Below is a small trained network, with its code and all its weights. Each question gives an input and a class and asks what happens when units are switched off, that is, made to give their printed mean instead of their output.

import numpy as np


def w(rows, s, z=0):
    codes = np.array(rows[::2]) - 128.0
    scale = np.full(codes.shape[1], s)
    scale[-1] = z or s
    return codes * scale


def f(y):
    return y / 2 * (1 + np.tanh(0.7978845608 * (y + 0.044715 * y**3)))


def log_softmax(a):
    a = a - a.max(-1, keepdims=True)
    return a - np.log(np.exp(a).sum(-1, keepdims=True))


def net(x, mask):
    res = np.array(x, float).reshape(1, 8) / 4 @ E
    y = f(res @ A[0][:, :-1].T + A[0][:, -1])
    res = res + np.where(mask, y, B[0][:, -1]) @ B[0][:, :-1]
    return log_softmax(res[-1] @ U[:, :-1].T + U[:, -1])


A, B = {}, {}
E = w([
[150,89,58,108,126,107,144,139,129,137,249,169],'x0',
[133,134,134,124,127,126,129,125,133,126,134,121],'x1',
[112,173,47,100,207,183,110,119,78,109,141,94],'x2',
[120,130,127,122,116,123,131,127,132,124,133,111],'x3',
[122,95,194,43,191,118,113,187,96,185,125,88],'x4',
[150,122,135,133,132,142,129,162,131,108,129,140],'x5',
[2,139,130,121,163,107,177,141,165,127,117,159],'x6',
[127,127,168,98,91,177,178,91,67,123,128,186],'x7',
],0.011)
A[0] = w([
[250,145,147,183,67,160,3,100,41,187,160,77,154],'n0',
[137,178,81,183,91,110,123,74,152,34,116,173,33],'n1',
[138,131,87,213,186,78,70,136,180,174,127,84,1],'n2',
[135,159,167,108,96,128,199,82,15,115,133,146,35],'n3',
[128,116,132,109,106,173,228,106,52,137,114,175,84],'n4',
[95,213,45,92,210,251,89,113,80,90,156,78,102],'n5',
[129,234,177,166,112,148,136,150,105,131,8,80,51],'n6',
],0.0061,0.0032)
B[0] = w([
[61,148,121,182,155,199,131,196,145,144,145,128,253],'n0',
[78,60,226,2,179,165,48,159,5,160,129,121,202],'n1',
[221,130,73,123,147,111,90,154,150,33,82,68,173],'n2',
[179,141,104,105,192,80,125,146,192,25,69,77,181],'n3',
[176,186,87,127,103,79,90,162,169,43,119,79,192],'n4',
[151,43,170,163,86,158,156,63,173,153,105,154,254],'n5',
[221,170,64,146,118,46,163,140,64,211,229,175,227],'n6',
],0.01,0.0081)
U = w([
[128,74,205,2,175,125,52,157,46,163,102,87,65],'0',
[189,159,87,123,136,82,107,138,202,22,71,74,67],'1',
[122,133,133,153,114,120,145,130,157,137,136,131,247],'2',
[180,131,38,139,114,67,191,124,92,180,233,169,73],'3',
[168,39,207,192,42,128,158,95,223,155,78,145,83],'4',
[31,189,119,185,141,163,179,182,166,124,107,135,171],'5',
],0.011,0.012)

Each question gives the input, the list of numbers given to net, and the class t.
The units are the neurons (one row each of A and B). Each row of codes is followed by its name. A weight is (code - 128) times the scale printed after its matrix; where a second scale follows, it is the last column's (A, B and U).
mask holds one flag per neuron, in row order. A switched-off neuron (its flag False) gives its mean, the last column of its row in B, instead of its output. The means were averaged over made-up inputs and are rounded, as every weight is.
A unit's drop is (log p(t) with every unit on - log p(t) with that unit switched off) / (log p(t) with every unit on - log p(t) with every unit switched off).
The circuit of an input: a set's keep is (log p(t) with only the set's units on - log p(t) with every unit switched off) / (log p(t) with every unit on - log p(t) with every unit switched off). Starting from all 7 units, units are removed one at a time, each time the one whose removal leaves the highest keep (on an exact tie, the one counted first), for as long as the keep stays at least 0.8.
circuit, biggest first: the units of the circuit, biggest drop first
unit that matters most: the unit with the biggest drop
k most important neurons: the k neurons with the biggest drops, biggest first
input [7,-4,0,-7,-4,-2,-5,4], class 2: most important neuron => n6
input [6,8,-2,-4,4,-1,-8,4], class 5: circuit, biggest first => n0, n6
input [2,-4,7,-3,5,6,-1,-2], class 4: circuit, biggest first => n5, n1
input [2,7,-7,8,6,3,-7,3], class 2: circuit, biggest first => n1, n0
input [-6,-3,-4,-2,6,1,-3,7], class 1: 3 most important neurons => n3, n1, n4
input [-3,3,-8,1,-1,-3,-1,8], class 1: 2 most important neurons => n3, n4
input [-2,1,6,-1,-3,0,4,7], class 1: circuit, biggest first => n4, n3
input [1,2,-8,1,-8,7,5,0], class 0: 2 most important neurons => n1, n5
input [8,-8,-8,8,-5,2,1,-5], class 2: circuit, biggest first => n6, n5
input [0,8,7,3,7,3,8,4], class 5: 4 most important neurons => n1, n6, n2, n4
input [6,-3,-3,-2,7,7,8,3], class 5: 4 most important neurons => n1, n6, n5, n2
input [0,8,-8,4,-8,8,-6,6], class 0: 2 most important neurons => n1, n5
input [-5,-1,-8,-8,3,-7,-4,-4], class 2: 2 most important neurons => n5, n6
input [2,-2,8,-1,-6,7,-5,1], class 4: circuit, biggest first => n5
input [2,2,5,7,-4,-2,-7,5], class 2: circuit, biggest first => n0, n5
input [7,4,8,-2,4,-8,2,5], class 4: circuit, biggest first => n5, n6
input [-6,5,7,-8,2,1,-3,-3], class 2: circuit, biggest first => n6, n5
input [7,7,-5,7,-4,-4,5,-7], class 1: 4 most important neurons => n2, n6, n5, n0
input [3,3,0,7,4,5,-4,0], class 2: circuit, biggest first => n1, n0
input [1,4,-7,6,2,-5,8,-8], class 1: circuit, biggest first => n2
input [-3,4,-3,3,5,1,-6,-5], class 5: circuit, biggest first => n0, n1
input [7,6,2,-8,5,-5,-6,3], class 2: circuit, biggest first => n6, n1, n0
input [3,0,8,-5,-8,-4,-2,-8], class 0: 3 most important neurons => n1, n4, n3
input [6,-3,1,3,3,6,-7,-5], class 5: 2 most important neurons => n0, n6
input [-6,-5,-5,3,1,8,-7,-2], class 5: 2 most important neurons => n0, n5
input [-7,1,4,6,3,6,7,-4], class 3: 2 most important neurons => n6, n0
input [-3,-1,8,-7,-6,-5,4,8], class 1: unit that matters most => n4
input [5,7,2,0,3,6,2,7], class 1: circuit, biggest first => n4, n3
input [-6,-8,8,-3,0,-5,0,7], class 4: 2 most important neurons => n5, n2
